In the rows, 128 means zero.
Rows, each with its class
[132 115 136 177 135 183 161 119 134 124 140 108 122 127 125 124 142 127
 129 126 138 151 157 137 139 156 106 142 140 107 141 127 133 131 146 137
 133 118  70 119  82  74 125 138 142 141 128 188 117 101 130 118 158 113
 119 143 113 130 134 115 139 125 144 144 132 125 124 142]  lt
[128 114 117 186 127 185 136 116 131 131 141 125 118 128 118 121 130 130
 131 133 136 142 132 141 144 178 126 146 143 132 137 130 140 134 178 133
 132 112  71 113 104  81 127 134 138 133 128 144 119 121 130 116 137 117
 117 142 105 137 128 115 125 121 143 134 126 122 125 125]  lt
[136  99  81 192  94 134 128 128 123 106 127 151 102 117 155  99  77 132
 126 117 154 151 132 168 149 164 161 191 142 139 126 136 111 122 101 144
 139 129  56 116  41 146 114 147 130 130 123 162 130 127 129  77 105 112
 125 142  95 107 129 124 127 121 179 126 136 124 128 131]  bh
[140 113 120 140 121 148 149 127 130 126 136 123 124 125 124 115 121 129
 135 115 143 143 138 148 140 150 121 161 131 115 133 127 120 127 118 126
 135 129 111 121  81 111 121 138 136 136 134 174 131 126 131 109 136 114
 123 139 111 128 128 118 123 130 143 127 129 131 129 135]  lt
[124 118 131 178 145 190 123 114 143 134 135  99 125 129 112 128 152 130
 130 137 140 131 153 121 136 168 119 120 149 116 131 121 129 132 175 141
 127 120  58 123 115  73 128 133 144 142 124 132 111 124 129 120 153 118
 116 145 122 130 133 115 134 127 132 147 131 130 127 139]  lt
[128 118 136 164 133 184 162 115 143 127 135 113 120 128 114 127 144 145
 127 132 132 134 139 136 134 168 123 136 141 114 146 128 129 139 157 130
 123 122  90 125 105  71 134 133 142 138 135 163 115 125 127 125 158 128
 111 140 108 131 135 115 135 132 131 135 123 135 137 140]  lt
[131 116 137 142 145 167 145 112 141 136 132 113 131 124 115 133 148 134
 138 130 127 130 140 124 126 161 102 124 130 118 138 136 132 134 156 135
 125 120 104 125 130  91 127 132 139 134 139 146 123 118 126 132 153 123
 126 140 120 135 129 117 130 128 130 140 130 132 136 135]  lt
[127 112  97 176 117 173 109 114 139 131 129 137 105 142 118 123 116 126
 121 136 138 138 155 150 143 205 144 154 140 135 137 118 109 129 153 135
 136 127  31 114  79  96 116 140 134 138 127 135 119 126 122  92 118 117
 115 140 104 122 128 120 136 115 155 148 128 127 129 132]  lt
[132 109 137 166 139 178 161 120 142 129 140 103 122 124 125 128 151 126
 128 124 140 166 136 126 132 151 107 145 137 102 150 130 132 127 150 135
 125 119  77 131  89  77 125 135 142 132 135 192 121 119 131 124 156 119
 128 141 117 129 132 114 127 129 149 139 126 133 128 146]  lt
[126 123 131 249 118 172 172 121 127 113 129 113 123 124 158 117 131 123
 126 153 143 139 116 109 147 113 129 141 169 107 149 188 138 121 149 149
 125 117  79 120 119  72 126 135 129 130 119 147 112 122 131 123 151 117
 124 151 112 117 127 121 127 127 169 161 139 111 132 142]  bh
[126 114 113 147 113 129 181 129 137 127 128 137 123 118 126 132 120 126
 134 118 124 131  85 133 144 137 128 155 132 125 131 131 135 126 130 125
 119 133 165 123 140 122 122 130 127 123 135 128 127 124 130 123 135 126
 127 132 109 118 117 123 128 123 148 119 116 132 131 132]  bh
[130 105 115 214 121 158 160 118 128 113 131 124 116 128 152 112 117 124
 128 121 136 141 116 128 145 128 138 152 150 118 145 140 133 125 135 141
 118 121 100 125 106  99 117 137 129 123 118 154 135 124 136 113 135 114
 123 138 102 116 135 121 125 125 172 142 130 112 126 143]  bh
[129 105 119 252 136 197 143 100 117 114 126 114 117 121 157  95 130 122
 123 141 143 134 124 109 141 139 140 131 192 117 159 128 134 125 192 165
 124 121  33 109 134  68 117 128 129 133 109 114 113 123 143  98 141 108
 121 157 108 112 136 119 128 121 191 182 139 103 127 143]  bh
[135 114 103 142 117 165 133 124 138 137 136 120 112 133 118 134 123 127
 123 125 138 140 157 148 134 173 125 155 131 124 121 132 118 128 134 126
 129 125  73 116  75 105 126 133 139 137 136 169 124 127 127 109 123 123
 128 139 115 130 120 119 138 120 138 127 132 125 126 132]  lt
[127 126 169 143 133 160 136 117 137 137 130 130 128 129 115 133 136 124
 124 135 134 129 137 134 134 169 136 135 131 125 134 122 127 134 150 122
 128 118  94 121 115  96 126 150 134 139 138 140 113 122 128 117 138 120
 118 136 115 130 131 110 128 122 139 127 127 135 119 134]  lt
[128 117 105 150 121 176 128 115 145 135 135 127 114 133 104 124 122 133
 126 132 141 142 152 165 144 203 130 157 130 133 134 122 115 135 156 135
 129 109  56 114  86  76 114 140 143 140 137 146 112 129 128 102 126 117
 118 133 109 129 125 115 129 116 135 126 126 137 127 128]  lt
[132 119 119 159 136 198 122  98 143 138 131 120 117 116 111 128 132 127
 128 130 141 135 153 144 138 208 118 133 149 120 125 120 123 137 177 139
 121 125  47 113 118  76 115 141 137 140 140 129 108 120 120 107 133 111
 116 138 117 134 141 113 134 115 134 153 133 138 131 142]  lt
[131 110 156 208 143 191 168 118 137 110 139  96 125 120 145 122 150 129
 132 136 139 143 150 119 134 125 103 140 145  91 155 131 133 128 150 138
 126 117  75 133  89  50 125 137 140 131 131 194 123 127 135 130 175 114
 120 149 109 137 127 115 129 131 152 155 130 121 118 150]  lt
[133 113 129 175 129 188 136 115 141 135 130 113 119 130 111 124 143 141
 126 140 142 137 156 141 134 182 123 136 147 120 140 129 125 130 165 143
 124 117  56 117  93  75 121 144 140 136 137 160 115 119 129 129 144 117
 116 147 113 124 134 115 131 128 139 137 124 131 137 136]  lt
